Below are the code and all the weights of a small trained network. Each question names an input and a class and asks about switching units off, where a switched-off unit gives its printed mean instead of its output.

import numpy as np


def w(rows, s, z=0):
    codes = np.array(rows[::2]) - 128.0
    scale = np.full(codes.shape[1], s)
    scale[-1] = z or s
    return codes * scale


def norm(h):
    return h / np.sqrt((h * h).mean(-1, keepdims=True) + 1e-5)


def f(y):
    return np.maximum(y, 0)


def log_softmax(a):
    a = a - a.max(-1, keepdims=True)
    return a - np.log(np.exp(a).sum(-1, keepdims=True))


def net(x, mask):
    res = np.array(x, float).reshape(1, 2) / 4 @ E
    u = 0
    for l in range(2):
        y = f(norm(res) @ A[l][:, :-1].T + A[l][:, -1])
        res = res + np.where(mask[u : u + 7], y, B[l][:, -1]) @ B[l][:, :-1]
        u += 7
    return log_softmax(norm(res)[-1] @ U[:, :-1].T + U[:, -1])


A, B = {}, {}
E = w([
[118,2,175],'x0',
[126,137,204],'x1',
],0.009)
A[0] = w([
[135,107,93,148],'L0N0',
[11,17,99,63],'L0N1',
[164,34,118,87],'L0N2',
[34,69,120,43],'L0N3',
[128,127,255,4],'L0N4',
[173,145,229,55],'L0N5',
[134,215,32,53],'L0N6',
],0.0065,0.002)
B[0] = w([
[55,81,72,166],'L0N0',
[220,100,100,252],'L0N1',
[148,110,71,228],'L0N2',
[140,117,115,184],'L0N3',
[157,199,238,201],'L0N4',
[171,199,144,185],'L0N5',
[54,239,1,234],'L0N6',
],0.0098,0.0038)
A[1] = w([
[78,201,105,26],'L1N0',
[133,62,83,126],'L1N1',
[181,180,133,139],'L1N2',
[153,145,64,254],'L1N3',
[9,211,36,200],'L1N4',
[113,85,90,163],'L1N5',
[72,165,171,138],'L1N6',
],0.013,0.0033)
B[1] = w([
[114,23,75,174],'L1N0',
[118,151,108,178],'L1N1',
[160,29,108,164],'L1N2',
[94,98,107,203],'L1N3',
[10,254,154,245],'L1N4',
[53,129,133,166],'L1N5',
[82,217,6,151],'L1N6',
],0.0098,0.011)
U = w([
[149,209,115,96],'0',
[157,190,190,130],'1',
[5,214,34,175],'2',
[212,53,205,156],'3',
[101,45,36,250],'4',
[150,117,108,2],'5',
],0.018,0.0062)

Each question gives the input, the list of numbers given to net, and the class t.
The units are the neurons (one row each of A and B). Each row of codes is followed by its name. A weight is (code - 128) times the scale printed after its matrix; where a second scale follows, it is the last column's (A, B and U).
mask holds one flag per neuron, layer by layer. A switched-off neuron (its flag False) gives its mean, the last column of its row in B, instead of its output. The means were averaged over made-up inputs and are rounded, as every weight is.
A unit's drop is (log p(t) with every unit on - log p(t) with that unit switched off) / (log p(t) with every unit on - log p(t) with every unit switched off).
The circuit of an input: a set's keep is (log p(t) with only the set's units on - log p(t) with every unit switched off) / (log p(t) with every unit on - log p(t) with every unit switched off). Starting from the 12 units with the biggest drops (on a tie, the unit counted first), units are removed one at a time, each time the one whose removal leaves the highest keep (on an exact tie, the one counted first), for as long as the keep stays at least 0.8.
circuit, biggest first: the units of the circuit, biggest drop first
k most important neurons: the k neurons with the biggest drops, biggest first
k most important neurons of layer l: the k neurons of layer l with the biggest drops, biggest first
drop of u: that unit's drop, to one decimal
input [-1,8], class 1: circuit, biggest first	[L1N4; L0N4]
input [4,-4], class 4: circuit, biggest first	[L1N4]
input [3,-8], class 4: circuit, biggest first	[L1N4; L0N6]
input [3,-7], class 4: circuit, biggest first	[L1N4; L0N6]
input [3,8], class 1: 2 most important neurons of layer 0	[L0N1; L0N4]
input [1,3], class 1: 2 most important neurons	[L0N4; L0N6]
input [0,2], class 1: 3 most important neurons	[L0N6; L0N4; L1N4]
input [-1,4], class 0: 2 most important neurons	[L1N6; L0N6]
input [1,-1], class 4: 2 most important neurons of layer 0	[L0N6; L0N1]
input [2,8], class 1: 2 most important neurons of layer 1	[L1N6; L1N4]
input [-2,6], class 0: 2 most important neurons of layer 0	[L0N6; L0N1]
input [6,1], class 3: 2 most important neurons	[L1N4; L0N6]
input [-1,5], class 0: 2 most important neurons of layer 0	[L0N1; L0N6]
input [4,0], class 4: most important neuron of layer 0	[L0N2]
input [0,7], class 1: drop of L0N6	0.1
input [7,2], class 3: drop of L1N4	0.2
input [4,3], class 3: drop of L1N4	0.2
input [5,6], class 3: drop of L1N4	0.3
